Below is a small trained network, with its code and all its weights. Each question gives an input and a class and asks what happens when units are switched off, that is, made to give their printed mean instead of their output.

import numpy as np


def w(rows, s, z=0):
    codes = np.array(rows[::2]) - 128.0
    scale = np.full(codes.shape[1], s)
    scale[-1] = z or s
    return codes * scale


def norm(h):
    return h / np.sqrt((h * h).mean(-1, keepdims=True) + 1e-5)


def f(y):
    return y / 2 * (1 + np.tanh(0.7978845608 * (y + 0.044715 * y**3)))


def log_softmax(a):
    a = a - a.max(-1, keepdims=True)
    return a - np.log(np.exp(a).sum(-1, keepdims=True))


def net(x, mask):
    res = np.array(x, float).reshape(1, 3) / 4 @ E
    u = 0
    for l in range(4):
        y = f(norm(res) @ A[l][:, :-1].T + A[l][:, -1])
        res = res + np.where(mask[u : u + 3], y, B[l][:, -1]) @ B[l][:, :-1]
        u += 3
    return log_softmax(norm(res)[-1] @ U[:, :-1].T + U[:, -1])


A, B = {}, {}
E = w([
[121,223,2,243],'x0',
[120,155,23,204],'x1',
[61,125,59,77],'x2',
],0.0055)
A[0] = w([
[12,157,34,157,61],'0.n1',
[148,129,115,1,78],'0.n2',
[78,74,96,37,11],'0.n3',
],0.0074,0.0012)
B[0] = w([
[44,208,95,28,252],'0.n1',
[246,117,114,115,177],'0.n2',
[253,48,195,214,181],'0.n3',
],0.006,0.0047)
A[1] = w([
[70,224,2,115,52],'1.n1',
[111,144,213,242,9],'1.n2',
[172,153,173,232,101],'1.n3',
],0.0056,0.0013)
B[1] = w([
[120,100,1,114,255],'1.n1',
[76,98,117,188,141],'1.n2',
[24,160,171,165,160],'1.n3',
],0.0079,0.0048)
A[2] = w([
[192,202,27,95,127],'2.n1',
[107,2,192,35,253],'2.n2',
[99,157,151,154,139],'2.n3',
],0.0071,0.0023)
B[2] = w([
[76,117,63,144,223],'2.n1',
[254,189,96,58,253],'2.n2',
[100,45,123,140,135],'2.n3',
],0.0097,0.0048)
A[3] = w([
[21,118,133,126,18],'3.n1',
[110,72,94,169,255],'3.n2',
[113,193,2,138,49],'3.n3',
],0.0088,0.0006)
B[3] = w([
[169,116,220,186,161],'3.n1',
[123,129,254,79,153],'3.n2',
[33,32,65,2,254],'3.n3',
],0.0066,0.0071)
U = w([
[234,146,188,64,202],'0',
[55,130,249,242,5],'1',
[4,93,58,86,194],'2',
],0.011,0.002)

Each question gives the input, the list of numbers given to net, and the class t.
The units are the neurons (one row each of A and B). Each row of codes is followed by its name. A weight is (code - 128) times the scale printed after its matrix; where a second scale follows, it is the last column's (A, B and U).
mask holds one flag per neuron, layer by layer. A switched-off neuron (its flag False) gives its mean, the last column of its row in B, instead of its output. The means were averaged over made-up inputs and are rounded, as every weight is.
A unit's drop is (log p(t) with every unit on - log p(t) with that unit switched off) / (log p(t) with every unit on - log p(t) with every unit switched off).
k most important neurons: the k neurons with the biggest drops, biggest first
top k neurons in layer l: the k neurons of layer l with the biggest drops, biggest first
drop of u: that unit's drop, to one decimal
input [1,-4,-6], class 1: top 2 neurons in layer 1 : 1.n3, 1.n2
input [-1,0,8], class 0: 3 most important neurons : 0.n3, 1.n1, 2.n2
input [2,3,-5], class 1: 3 most important neurons : 2.n2, 0.n1, 1.n3
input [2,-5,-3], class 1: 3 most important neurons : 0.n1, 3.n3, 2.n2
input [-5,8,-1], class 0: 3 most important neurons : 0.n1, 1.n1, 2.n1
input [7,-5,-5], class 1: 2 most important neurons : 0.n1, 2.n2
input [7,-8,-2], class 1: top neuron in layer 0 : 0.n1
input [3,-4,-1], class 1: drop of 0.n1 : 0.9
input [3,-5,-1], class 1: drop of 0.n1 : 0.9
input [-8,4,2], class 0: drop of 1.n3 : 0.0
